Here is a tiny trained network, its code and every weight. The questions are about switching its units off for an input and a class, where a switched-off unit gives its printed mean instead of its output.

import numpy as np


def w(rows, s, z=0):
    codes = np.array(rows[::2]) - 128.0
    scale = np.full(codes.shape[1], s)
    scale[-1] = z or s
    return codes * scale


def norm(h):
    return h / np.sqrt((h * h).mean(-1, keepdims=True) + 1e-5)


def f(y):
    return y / 2 * (1 + np.tanh(0.7978845608 * (y + 0.044715 * y**3)))


def log_softmax(a):
    a = a - a.max(-1, keepdims=True)
    return a - np.log(np.exp(a).sum(-1, keepdims=True))


def net(x, mask):
    res = np.array(x, float).reshape(1, 6) / 4 @ E
    u = 0
    for l in range(2):
        y = f(norm(res) @ A[l][:, :-1].T + A[l][:, -1])
        res = res + np.where(mask[u : u + 7], y, B[l][:, -1]) @ B[l][:, :-1]
        u += 7
    return log_softmax(norm(res)[-1] @ U[:, :-1].T + U[:, -1])


A, B = {}, {}
E = w([
[129,132,118,124,131,128,123,124,128],'x0',
[111,106,182,96,220,121,133,108,70],'x1',
[142,77,81,124,134,72,197,140,124],'x2',
[82,96,120,2,96,141,113,118,155],'x3',
[189,196,158,89,119,86,154,37,174],'x4',
[89,98,88,160,183,180,152,59,191],'x5',
],0.00073)
A[0] = w([
[114,116,175,93,252,120,147,113,53,99],'L0N1',
[128,175,190,130,109,193,71,124,127,190],'L0N2',
[132,139,61,169,37,142,111,140,186,88],'L0N3',
[154,67,74,113,141,47,212,150,138,13],'L0N4',
[88,57,134,164,111,215,134,193,86,136],'L0N5',
[143,96,109,116,142,70,214,156,134,2],'L0N6',
[108,97,99,146,175,186,141,70,173,110],'L0N7',
],0.003,0.00093)
B[0] = w([
[201,98,147,141,71,167,69,165,204,251],'L0N1',
[49,87,80,195,68,109,83,56,103,221],'L0N2',
[216,77,191,118,136,151,78,165,157,219],'L0N3',
[69,174,147,158,53,186,10,75,128,164],'L0N4',
[162,132,61,108,149,6,119,83,123,254],'L0N5',
[81,141,106,191,101,126,69,85,110,123],'L0N6',
[168,104,101,132,73,153,157,125,53,202],'L0N7',
],0.0026,0.00099)
A[1] = w([
[143,180,205,97,69,52,115,191,43,106],'L1N1',
[75,66,178,110,215,147,91,134,119,195],'L1N2',
[92,66,90,42,73,120,144,133,146,254],'L1N3',
[197,211,137,85,142,103,132,87,221,64],'L1N4',
[159,208,208,113,106,134,192,26,137,93],'L1N5',
[175,179,123,252,171,111,143,150,106,131],'L1N6',
[186,162,64,139,103,171,199,115,126,221],'L1N7',
],0.0024,0.00094)
B[1] = w([
[113,7,86,148,197,237,196,27,149,180],'L1N1',
[174,145,97,163,31,93,146,222,181,137],'L1N2',
[130,243,195,180,192,129,184,148,112,246],'L1N3',
[134,93,101,169,219,115,90,220,102,144],'L1N4',
[113,109,18,161,89,42,125,214,91,172],'L1N5',
[74,223,164,2,110,144,169,148,167,206],'L1N6',
[73,13,203,68,189,140,107,126,75,180],'L1N7',
],0.0024,0.0013)
U = w([
[133,100,28,162,184,1,111,195,74,153],'0',
[237,68,188,144,102,185,61,200,216,89],'1',
[42,168,115,186,30,147,61,47,112,120],'2',
[104,20,129,116,186,217,225,57,69,49],'3',
[75,255,192,50,169,146,213,189,157,54],'4',
[139,115,135,129,140,121,116,108,111,253],'5',
],0.0053,0.0017)

Each question gives the input, the list of numbers given to net, and the class t.
The units are the neurons (one row each of A and B). Each row of codes is followed by its name. A weight is (code - 128) times the scale printed after its matrix; where a second scale follows, it is the last column's (A, B and U).
mask holds one flag per neuron, layer by layer. A switched-off neuron (its flag False) gives its mean, the last column of its row in B, instead of its output. The means were averaged over made-up inputs and are rounded, as every weight is.
A unit's drop is (log p(t) with every unit on - log p(t) with that unit switched off) / (log p(t) with every unit on - log p(t) with every unit switched off).
The circuit of an input: a set's keep is (log p(t) with only the set's units on - log p(t) with every unit switched off) / (log p(t) with every unit on - log p(t) with every unit switched off). Starting from the 12 units with the biggest drops (on a tie, the unit counted first), units are removed one at a time, each time the one whose removal leaves the highest keep (on an exact tie, the one counted first), for as long as the keep stays at least 0.8.
circuit, biggest first: the units of the circuit, biggest drop first
unit that matters most: the unit with the biggest drop
k most important neurons: the k neurons with the biggest drops, biggest first
top k neurons in layer l: the k neurons of layer l with the biggest drops, biggest first
input [6,-5,1,3,6,1], class 0: circuit, biggest first	(L1N5, L1N4)
input [-4,-6,-6,-7,-2,4], class 4: 2 most important neurons	(L1N6, L0N1)
input [-8,8,-5,5,7,0], class 1: 3 most important neurons	(L0N1, L0N5, L1N6)
input [-7,3,-7,-6,-2,-6], class 2: unit that matters most	L0N2
input [4,-7,1,-1,4,6], class 1: 2 most important neurons	(L0N3, L1N1)
input [3,5,-6,-3,-3,3], class 2: 2 most important neurons	(L0N2, L0N3)
input [-8,6,-1,-8,-4,-4], class 4: 2 most important neurons	(L1N6, L0N3)
input [-7,1,-4,-1,4,8], class 3: 2 most important neurons	(L0N7, L1N7)
input [0,3,-4,4,2,-3], class 2: 2 most important neurons	(L0N2, L0N3)
input [7,-6,6,0,-5,-8], class 3: 2 most important neurons	(L1N1, L0N1)
input [8,6,-6,7,8,-7], class 0: circuit, biggest first	(L1N5, L1N6, L1N4)
input [2,1,-4,5,-3,3], class 4: 3 most important neurons	(L1N3, L0N4, L1N1)
input [5,-6,0,1,7,4], class 0: 4 most important neurons	(L0N1, L1N5, L1N4, L1N1)
input [0,1,6,7,-5,4], class 4: circuit, biggest first	(L1N3)
input [0,-7,1,-3,5,-8], class 3: circuit, biggest first	(L1N1, L0N1)
input [0,3,-7,0,5,1], class 2: 2 most important neurons	(L0N2, L0N5)
input [-7,7,-1,6,5,7], class 1: top 2 neurons in layer 0	(L0N1, L0N5)
input [-8,5,3,8,-3,-1], class 4: 2 most important neurons	(L1N3, L0N3)
input [-4,-4,-6,-7,-3,3], class 4: circuit, biggest first	(L1N6, L0N4)
input [-1,3,0,-3,4,-2], class 0: top 2 neurons in layer 0	(L0N3, L0N7)
input [-1,5,-1,3,7,-6], class 0: top 2 neurons in layer 0	(L0N3, L0N7)
input [-7,-1,0,-5,5,8], class 3: circuit, biggest first	(L0N7, L1N7)
input [-8,6,-8,-7,-5,-1], class 2: top 2 neurons in layer 0	(L0N2, L0N3)
input [-4,-3,5,-5,6,6], class 0: top 4 neurons in layer 1	(L1N5, L1N1, L1N4, L1N3)
